(in the rows, 128 means zero)
Each row of numbers belongs to one of the objects below and depends on some of the facts about them. Some rows are named. Which object is each other row?

Named rows:
kubri: [129  97 179 133  89 162  66 127 109 160 104  72 131 177 147 132 148 145
  87 107  94 156 150  96 118 103 128 126  91 155 119 145  89  92 125 145
 119 142 154]
tebrek: [157  98 168 119  88 160  90 146 125 150 118  77 127 145 137 119 134 134
  94 123 110 190 137  82  97  97 125 136  82 159 128 130  86  84 140 145
 106 180 204]
pifol: [157  98 168 119  88 160  89 146 124 150 118  76 127 146 136 118 134 135
  94 124 110 190 136  82  96  96 125 137  83 158 128 131  86  84 140 144
 107 180 205]
floplel: [133  98 181 129  93 158  85 134 107 170 124  74 120 175 155 129 149 146
  94 113 119 151 153 102 122 106 132 129  94 163 129 147  84  92 141 141
 120 145 168]
gesun: [116 119 185 115  96 123  95 108 118 143 125  88 119 174 151 168 152 133
  99 147 116 154 120 142 151 111 152 115  93 117 134 143  54  96 136 158
 151 127 132]
drobos: [145 116 162 140  69 168  61 129 115 169  96  44 144 169 121 145 160 134
  81 114 102 164 128  93  94 106 117 133  75 163 117 121  83 113 141 143
 120 174 165]
skalal: [126 103 170 134  91 155  78 126 115 181 124  66 125 176 144 135 154 132
  95 123 105 148 140 103 119 106 129 130  94 162 129 134  72 103 136 140
 124 148 171]
sobru: [155 114 164 132  90 161  71 124 127 182 110  57 123 158 134 132 141 125
  81 127 107 167 122  87  93 104 112 139  81 158 124 116  70  99 164 142
 118 174 192]
stoklem: [125 106 168 137  91 153  75 123 117 186 123  61 125 177 142 135 156 130
  95 126 104 146 136 105 117 107 129 133  93 163 128 131  68 107 137 139
 124 147 169]
plalum: [106 107 176 136  45 149  97 125  93 130 113  75 121 183 143 160 136 139
 103 120 135 126 127 120 136 121 160  97  69 152 136 129 103 108 137 127
 126 132 162]
kufi: [146 110 174 131  84 184  88 137 107 159 102  63 128 166 136 147 145 144
  83 111 121 161 147  91 111 107 116 119  79 173 124 133  97  95 155 141
 129 176 189]
zutik: [116 103 180 135  52 150  94 114  88 144 125  63 126 183 136 166 139 144
 108 116 142 135 139 112 144 131 137 103  77 162 119 145  97 102 127 139
 122 139 164]
skugris: [129 114 193 122  41 160  87 151  95 156 121  72 106 170 123 132 160 126
 103 123 111 136 124 123 126  96 119  88  64 152 131 147 106  76 143 132
 155 169 156]
bubel: [159 105 176 127  88 170  62 129 118 154  91  70 128 158 139 127 133 141
  73 107  97 178 138  79  93 100 112 132  77 150 114 132  93  85 151 148
 113 169 176]
vupak: [147 108 172 130  81 181  89 140 107 157 107  63 130 166 138 144 147 142
  87 114 121 162 144  94 108 107 118 122  78 170 127 132  97  96 155 139
 126 177 187]
brido: [131 114 197 120  45 159  87 147  94 164 128  70 107 173 119 140 162 128
 104 119 113 142 131 115 134 100 105  92  71 162 124 155 102  74 141 141
 154 176 159]
rebigo: [129  98 179 132  88 162  64 127 108 158 104  74 131 177 146 132 148 146
  86 106  93 157 151  94 119 103 128 126  91 155 119 146  91  92 125 145
 119 142 152]
toskon: [121 102 176 132  89 163  85 138 112 158 107  82 117 171 157 125 142 139
  89 121 106 140 140 109 116  97 152 119  85 152 141 130  90  96 145 128
 127 137 169]
rufli: [171 108 161 138  94 174  79 147 106 167 102  47 143 146 166 133 157 163
  70 111 158 163 163  82 100 100 132 153  85 165 131 131 103 114 164 129
 105 174 178]
zaski: [150 108 174 129  81 180  88 141 105 159 108  63 129 166 140 143 147 145
  85 112 126 161 146  94 109 107 119 123  78 171 126 134  97  96 158 139
 126 176 185]

How the objects are related:
losupa Ω 408; fliflas Ω 378; pibrom Ω 378; mekil Ω 408; dreskin Ω 836; tetril Ω 408; fuguvo Ω 29; brogrek Ω 393
tibir Ω 948; plifon Ω 393; skane Ω 836; breplita Ω 393; grodeston Ω 836; keklik Ω 378; vene Ω 393; kugar Ω 408
putral Ω 836; brido Ω 408; mebal Ω 948; plalum Ω 762; lipigra Ω 762; rofa Ω 408; skagul Ω 836; trobom Ω 836
vifel Ω 408; stuto Ω 948; tritrem Ω 948; nafus Ω 408; kuruk Ω 948; tadam Ω 836; kiskes Ω 29; trilan Ω 29
flekla Ω 408; stedranik Ω 393; kuni Ω 762; luper Ω 836; skase Ω 836; steskur Ω 408; gripun Ω 948; distu Ω 948
ridis Ω 29; truber Ω 762; vitra Ω 393; drobos Ω 378; flogrik Ω 378; mostu Ω 393; tastil Ω 836; ruzes Ω 408
skofus Ω 378; tulik Ω 408; skotrik Ω 836; stagu Ω 836; tukasus Ω 408; skeke Ω 836; brekan Ω 378; rutrudel Ω 393
keruku Ω 29; brula Ω 408; fosime Ω 408; kufa Ω 29; rebigo Ω 393; trakek Ω 378; skugris Ω 408; plilos Ω 836
busti Ω 836; floplel Ω 393; stisel Ω 948; matrusan Ω 836; stigo Ω 393; stedron Ω 29; pifol Ω 948; kubri Ω 393
vupak Ω 378; nisuskon Ω 378; rigu Ω 948; trebraklel Ω 762; nizuklir Ω 836; lonaflol Ω 393; miruver Ω 29; grota Ω 948
rizur Ω 408; fedus Ω 948; trizi Ω 836; ligro Ω 393; trezutror Ω 408; vesuk Ω 836; sobru Ω 948; tebrek Ω 948
bruflam Ω 948; trutras Ω 762; birodron Ω 378; bubel Ω 948; vadres Ω 408; forom Ω 408; brepi Ω 948; notan Ω 762
gogul Ω 408; kludam Ω 836; kluzol Ω 393; drepeklal Ω 948; brozudin Ω 408; drorugo Ω 836; butrem Ω 378; skalal Ω 393
voka Ω 29; degi Ω 836; griba Ω 393; zazok Ω 29; dugel Ω 762; klegor Ω 378; stulor Ω 948; dragil Ω 836
plilo Ω 393; drebras Ω 836; rufli Ω 29; toskon Ω 393; lonu Ω 393; tazus Ω 948; klimal Ω 29; brorik Ω 762
kluzu Ω 836; brumes Ω 408; sterik Ω 948; tude Ω 762; moler Ω 948; kobre Ω 408; dazulin Ω 378; foskir Ω 408
drupus Ω 948; voruk Ω 836; topa Ω 393; kesus Ω 408; zutik Ω 762; draten Ω 762; rone Ω 393; drenak Ω 378
pluskekas Ω 393; skotrogri Ω 393; tufun Ω 408; griplebin Ω 762; trasas Ω 836; zaski Ω 378; grufi Ω 393; gesun Ω 836
kuflas Ω 948; klagoklos Ω 29; kopledi Ω 378; lifi Ω 762; plita Ω 836; suviben Ω 393; skadefe Ω 378; vefal Ω 948
grostofak Ω 836; fluvor Ω 762; grura Ω 762; klisto Ω 378; vigis Ω 29; stoklem Ω 393; bidinus Ω 836; sebrum Ω 836
ruzal Ω 408; seza Ω 762; zagos Ω 836; brapli Ω 948; dusi Ω 29; bradreram Ω 948; flobrol Ω 948; nafem Ω 378
bropen Ω 836; fabrom Ω 393; leklis Ω 762; potar Ω 762; drabis Ω 408; kufi Ω 378; skipos Ω 29; losupa τ drobos
pibrom τ drobos; dreskin τ drobos; tetril τ vifel; fuguvo τ butrem; fuguvo τ rutrudel; brogrek τ brumes; brogrek τ vitra; brogrek τ rutrudel
tibir τ vene; tibir τ brumes; tibir τ flekla; tibir τ floplel; plifon τ draten; plifon τ rutrudel; skane τ grufi; grodeston τ plalum
keklik τ drupus; vene τ trasas; kugar τ brapli; kugar τ drepeklal; kugar τ flogrik; putral τ kuflas; putral τ kopledi; brido τ potar
brido τ kesus; brido τ fliflas; mebal τ drobos; mebal τ dreskin; mebal τ brorik; plalum τ trasas; lipigra τ drobos; rofa τ drobos
rofa τ fuguvo; rofa τ rufli; skagul τ vifel; trobom τ vitra; stuto τ trizi; tritrem τ vitra; nafus τ rebigo; nafus τ drebras
tadam τ stigo; kiskes τ tebrek; trilan τ grodeston; trilan τ vesuk; flekla τ fuguvo; stedranik τ fedus; stedranik τ flobrol; stedranik τ rutrudel
kuni τ tibir; kuni τ drobos; luper τ trasas; skase τ stedranik; skase τ butrem; skase τ losupa; steskur τ grostofak; steskur τ notan
steskur τ kuruk; steskur τ drabis; steskur τ drebras; gripun τ plita; gripun τ suviben; ridis τ brogrek; truber τ draten; truber τ brapli
truber τ vitra; truber τ flogrik; vitra τ trasas; vitra τ drobos; flogrik τ grufi; flogrik τ vene; flogrik τ drobos; flogrik τ rutrudel
mostu τ rutrudel; tastil τ vefal; ruzes τ losupa; skofus τ rutrudel; tulik τ dusi; tulik τ butrem; skotrik τ drobos; stagu τ zaski
stagu τ trobom; tukasus τ gesun; skeke τ grufi; skeke τ notan; brekan τ potar; brekan τ lonu; rutrudel τ drobos; keruku τ kugar
keruku τ grota; brula τ rutrudel; fosime τ grufi; kufa τ drabis; trakek τ truber; trakek τ kludam; skugris τ trasas; skugris τ breplita
skugris τ vefal; plilos τ kufi; busti τ brumes; busti τ drabis; floplel τ fuguvo; stisel τ brepi; stisel τ vefal; matrusan τ vifel
stigo τ drobos; stedron τ brapli; pifol τ rutrudel; vupak τ flobrol; nisuskon τ drobos; nisuskon τ butrem; trebraklel τ kluzol; trebraklel τ grota
nizuklir τ kesus; miruver τ stigo; miruver τ rutrudel; rizur τ stulor; rizur τ notan; trizi τ plifon; trizi τ rufli; trezutror τ tibir
trezutror τ grota; sobru τ drobos; tebrek τ rutrudel; bruflam τ vitra; bruflam τ lonu; trutras τ trasas; trutras τ vifel; vadres τ topa
vadres τ dreskin; forom τ fosime; forom τ birodron; brepi τ trasas; notan τ birodron; gogul τ drobos; kludam τ stedranik; kludam τ vitra
kluzol τ brumes; kluzol τ vitra; drepeklal τ bruflam; drepeklal τ drobos; brozudin τ brula; brozudin τ kesus; drorugo τ drobos; drorugo τ flobrol
butrem τ drobos; skalal τ drobos; skalal τ miruver; voka τ drobos; voka τ bidinus; degi τ birodron; griba τ drobos; zazok τ stedranik
zazok τ lonu; dugel τ bropen; klegor τ trasas; klegor τ kluzu; stulor τ griplebin; stulor τ drobos; dragil τ skeke; plilo τ brumes
plilo τ rutrudel; rufli τ butrem; toskon τ trasas; lonu τ rutrudel; tazus τ drupus; klimal τ zagos; klimal τ vesuk; klimal τ vitra
brorik τ lonu; kluzu τ vesuk; kluzu τ drebras; brumes τ drobos; sterik τ grufi; tude τ drobos; moler τ drobos; moler τ brumes
moler τ rigu; kobre τ vene; kobre τ klimal; kobre τ zaski; kobre τ sobru; dazulin τ dusi; foskir τ drobos; foskir τ rutrudel
voruk τ skotrik; voruk τ dazulin; topa τ dusi; kesus τ kluzu; zutik τ zagos; draten τ trasas; rone τ kluzol; rone τ drenak
drenak τ keklik; pluskekas τ butrem; skotrogri τ tibir; skotrogri τ stuto; skotrogri τ brepi; skotrogri τ grota; tufun τ grufi; griplebin τ vesuk
trasas τ drobos; zaski τ flekla; gesun τ trasas; gesun τ plalum; gesun τ drobos; gesun τ lipigra; kuflas τ griba; kuflas τ floplel
klagoklos τ stigo; kopledi τ grufi; kopledi τ butrem; lifi τ stulor; plita τ trasas; suviben τ vifel; skadefe τ bropen; skadefe τ rufli
vefal τ grufi; grostofak τ plita; fluvor τ gripun; fluvor τ potar; fluvor τ vefal; grura τ vesuk; grura τ stuto; klisto τ trasas
klisto τ tritrem; klisto τ dazulin; klisto τ drebras; klisto τ ridis; vigis τ grota; vigis τ dreskin; stoklem τ drobos; bidinus τ drobos
bidinus τ dusi; sebrum τ rizur; ruzal τ drabis; seza τ trasas; zagos τ trasas; zagos τ drobos; zagos τ vitra; zagos τ butrem
brapli τ draten; brapli τ suviben; brapli τ drabis; brapli τ drebras; brapli τ flogrik; bradreram τ zaski; flobrol τ kesus; nafem τ vene
nafem τ griplebin; bropen τ bruflam; bropen τ flobrol; bropen τ flogrik; fabrom τ pifol; fabrom τ luper; fabrom τ sobru; leklis τ ligro
potar τ drobos; drabis τ drobos; kufi τ vesuk; skipos τ brula; skipos τ potar

Rows to name:
No name comes twice in this set of rows, the named rows included.
[112 123 180 119  91 120  93 106 124 147 121  85 118 172 149 164 154 127
  98 154 112 149 108 148 143 106 163 116  90 112 138 132  48 105 139 153
 153 123 129] : trasas
[127 123 186 127  41 150  80 138 103 183 133  55 111 175 108 143 172 115
 106 129 106 137 116 119 127 101 104 100  71 163 122 142  84  90 139 140
 155 177 159] : drabis
[129  96 173 130  96 167  91 127 109 165 120  69 123 155 138 122 141 142
 104 126 112 158 153 105 124 100 141 124  92 162 120 145  82  88 110 141
 124 144 186] : brogrek
[124 110 169 140  93 169  82 114 111 180 105  58 117 157 138 121 143 136
  92 133 108 137 137 116 114  97 153 121  82 153 123 126  73 101 127 130
 135 132 177] : vitra
[155 113 168 130  93 165  74 126 124 178 109  63 121 159 138 134 138 128
  80 123 108 168 128  85  95 104 111 136  81 159 125 121  74  95 166 142
 119 175 194] : stulor
[142 111 171 132  76 181  89 145 109 150  96  68 127 164 142 137 143 141
  82 116 119 154 136 100 102 100 135 117  71 163 135 123 101 100 161 131
 129 169 185] : klegor
[162 116 166 135  68 162  78 136 110 183 117  40 134 162 136 132 165 140
  88 118 139 155 131 105  92 107 125 140  74 166 122 127  77 113 160 138
 116 172 169] : butrem
[128  98 178 130  96 163  83 131 109 168 119  77 120 175 153 133 146 142
  93 115 109 149 151 100 125 106 129 124  94 162 130 143  85  92 140 140
 124 145 172] : skotrogri
[123 100 159 130  85 142  85 137 123 173 136  65 132 166 133 126 159 127
 110 131 102 163 135 102 115 102 139 139  95 164 132 132  66 106 113 141
 113 154 179] : rutrudel
[112 109 172 138  49 142  89 111  95 155 130  56 130 188 129 172 148 133
 109 121 135 134 130 112 140 133 133 110  79 164 121 137  85 113 128 140
 123 143 163] : kuni
[132  98 181 130  93 159  82 132 108 171 120  74 121 176 155 131 148 146
  92 112 115 150 152 101 123 105 130 128  94 162 128 146  84  92 142 141
 121 144 166] : topa
[156 113 167 135  73 168  81 137 109 174 113  47 133 163 135 136 159 140
  88 117 132 157 135 102  96 107 123 134  75 167 123 128  83 108 158 138
 120 174 176] : nisuskon
[107 106 177 136  45 149  96 124  92 133 115  73 123 182 142 161 135 138
 103 119 135 128 128 118 137 122 156  97  69 152 133 131 102 107 135 129
 125 133 161] : seza

The same objects again, as new rows of numbers:
Some objects and their rows:
ruzal: [137 140 154 137 128 155 148 153 133 129 149 137 108 112 114 121 133 112
 120 138 117 137 140 133 116 146 111 111 130 127 123 140 128 142 148 137
 154 149 129 113 134 117 114 137 135]
distu: [125 134 129 131 129 117 116 132 141 128 123 137 117 153  99 121 137 137
 122 132 113 124 123 136 133 117 149 143 139 138 128 110 130 113 159 136
 131 129 134 142 132 157 115 140 134]
flobrol: [126 132 130 129 130 119 114 137 139 127 123 134 116 152  99 123 138 143
 120 135 112 127 126 136 135 115 144 145 139 137 128 110 128 110 161 136
 127 129 133 143 134 156 114 140 132]
trizi: [128 106 123 111 105 125 138 121 133 122 102 119 166 139 156 138 121 142
 129 125 131 123 126 115 129 119 149 138 120 134 138 118 125 134  93 131
 104 126 125 141 149 120 156 107  76]
tude: [ 96 159 152 165 140 154 163 189 108 108 144 134 149  64 123 152 109  87
 111 124 140 133 138 122  72 195  50  97 144 136 113 153 118 130 142 143
 126 169 125 128 101  74 116 109 135]
tufun: [149 151 152 139 122 141 163 150 134 123 147 138 104 114 105 123 142 110
 129 131 125 130 126 137 112 156 114 108 123 125 129 138 133 140 132 137
 149 147 136  99 127 134 113 135 135]
grufi: [176 125 124 109 156 121 119  92 117 153 154 115 104 147 139 119 161 133
 158 115 141 133 127 134 139 132 134 128  84 122 122 132 124 122 107  89
 157  85 114 102 107 140 111 155 165]
skane: [136 118 117 117  79 114 159 113 138 117 100 113 148 137 147 130 130 131
 137 118 143 123 114 116 129 128 150 139 125 133 149 124 132 150  80 131
  98 130 142 124 154 131 156  99  87]
flogrik: [112 124 121 128 122 111 125 115 140 107 111 139 133 145 102 127 128 144
 110 134 117 119 117 128 142 103 141 139 140 133 131 109 134 124 141 151
 119 128 144 147 136 165 130 131 103]
trilan: [114 123  73 126 113 110  78  78 109 131 122 108 133 129 161 121 124 127
 148 117 138 120 119 125 157  88 125 136 148 108 127 131 156 111 115 116
  95 116 131 127  92 132 157 118 150]
trakek: [109 128 120 128 113 114 124 121 143 107 109 136 124 140 105 124 122 142
 108 139 116 126 118 129 148 100 141 144 151 128 135 118 137 130 144 148
 114 134 146 140 144 161 133 127 109]
voruk: [124 107 122 113  93 128 140 125 135 122 101 112 156 135 157 134 117 141
 127 129 134 131 127 114 133 117 146 144 129 132 143 127 125 142  93 131
  99 131 130 135 160 116 157 102  85]
dusi: [114 103  79 126 135 103  72  82 101 131 128 110 148 134 152 129 135 149
 138 110 146 110 119 119 146  97 119 134 119 112 126 110 129 102 101 132
  99  99 130 139 100 151 136 120 143]
mekil: [140 138 158 136 146 151 145 154 131 129 148 146 120 116 112 128 135 118
 121 135 114 127 137 134 110 148 115 107 118 129 118 132 125 129 143 137
 157 143 122 118 125 122 112 142 126]
brogrek: [166 121 129 106 155 136 105 105 117 155 154 111 101 138 148 118 142 137
 151 127 135 146 137 133 149 123 133 137  98 117 121 143 123 122 122  83
 152  90 107  99 118 124 116 154 168]
stoklem: [165 127 126 106 143 139 107 109 117 153 152 106  91 132 149 114 139 135
 151 132 138 154 137 134 154 121 132 142 109 111 128 153 129 128 122  80
 146  97 111  88 126 122 120 148 175]
rebigo: [153  78 105 112 140 157 108  63 118 178 169  90  94 152 159  90 176 115
 135 114 124 149 176 112 156 108 120 122 100 163  97 124 111 160 144 113
 184  97 117 173 128  92 103 170 175]
birodron: [132 131 111 135 110  89 154  91 144 105 111 141 127 160  87 123 159 131
 124 114 127 100 103 129 132 119 145 122 122 147 133  93 139 131 117 163
 124 122 157 150 118 187 124 135 100]
tibir: [126 134 130 130 131 118 114 136 139 126 122 137 117 153  99 123 136 140
 121 133 112 126 125 136 135 116 147 145 138 137 128 110 129 109 159 136
 127 129 132 140 131 156 115 140 133]
flekla: [142 139 160 134 149 152 143 160 128 128 147 144 122 115 114 131 132 124
 121 138 113 129 138 135 111 148 112 110 118 127 118 133 126 124 144 138
 153 142 119 114 123 123 112 143 125]

Name these rows:
No name comes twice in this set of rows, the named rows included.
[110 108  75 128 122 106  74  80 104 132 127 107 138 129 153 124 131 141
 139 112 146 115 119 118 151  95 120 137 130 110 129 119 133 111 105 127
  97 106 134 133 106 143 142 117 151] : ridis
[130 136 128 131 123 109 120 129 141 127 122 138 117 154  96 122 142 133
 126 129 117 122 118 136 129 121 148 142 138 134 131 108 131 117 156 134
 130 128 138 140 132 163 113 139 134] : vefal
[128 115 140 139 117 172 148 132 135 144 157 123 100 118 123 103 149  98
 109 134 108 143 164 121 125 136 103 104 136 154 108 133 123 166 162 153
 170 156 134 155 143  94 109 147 141] : nafus
[126 142 131 128 120 122 115 142 141 124 120 133 109 147 100 122 128 139
 122 139 112 133 124 138 141 114 146 149 151 131 132 121 138 112 163 130
 121 135 132 128 136 152 120 137 137] : bradreram
[140 113 114 117  86 110 161 105 138 120 101 117 155 146 145 132 138 131
 139 113 141 115 114 115 125 129 150 131 115 141 144 113 128 147  76 136
 105 125 140 137 143 135 153 104  82] : skeke
[ 99 157 152 164 151 152 161 181 109 110 145 143 162  71 125 154 116  82
 116 121 135 125 140 123  67 196  53  89 136 141 106 145 121 125 145 142
 134 166 119 142  87  73 117 115 127] : plalum
[113 119 123 127 134 109 121 116 137 108 112 143 142 149 102 131 132 150
 108 133 115 113 118 128 138 104 142 136 130 136 125 102 129 116 140 155
 121 123 139 156 130 170 126 137  96] : drobos
[124 107 124 112  91 129 139 132 133 119 101 109 152 130 155 135 114 149
 125 131 137 134 126 114 136 118 143 148 129 128 146 128 122 140  91 132
  94 131 131 126 165 120 156  99  86] : tadam
[130 110 123 110 105 125 139 116 135 124 100 125 170 142 160 137 122 134
 134 126 123 121 127 117 128 116 153 133 125 137 133 119 135 133  99 126
 107 129 122 146 137 113 164 111  73] : grodeston
[116 127 120 129 118 107 130 115 140 105 110 138 130 146  99 128 131 144
 112 132 120 115 112 129 142 107 142 138 138 132 133 108 136 123 135 152
 116 127 147 142 135 171 129 131 102] : kopledi
[141 141 152 137 126 151 153 148 134 130 149 137 107 115 112 121 139 108
 123 134 117 134 137 132 115 149 112 108 127 131 122 137 131 144 145 138
 155 149 130 117 129 120 113 140 134] : steskur
[109 126 119 128 110 117 124 117 143 108 110 134 124 141 105 123 125 139
 108 137 117 127 120 128 148 100 141 143 151 130 133 117 137 133 147 149
 117 135 146 144 144 158 133 129 110] : klisto
[108 161 143 170 134 139 183 167 110 108 146 138 149  78 114 148 133  74
 122 108 146 118 131 122  63 205  53  83 130 150 111 138 122 135 128 151
 134 164 132 138  84  87 112 114 132] : notan
[120 139 158 129 141 129 127 142 148 139 158 175 137 106 121 120 120  79
 124 137 111 127 113 136  82 150 129 115 139  83 132 141 121 176 172 107
 179 144 130 118 156 123 113 127 142] : tetril

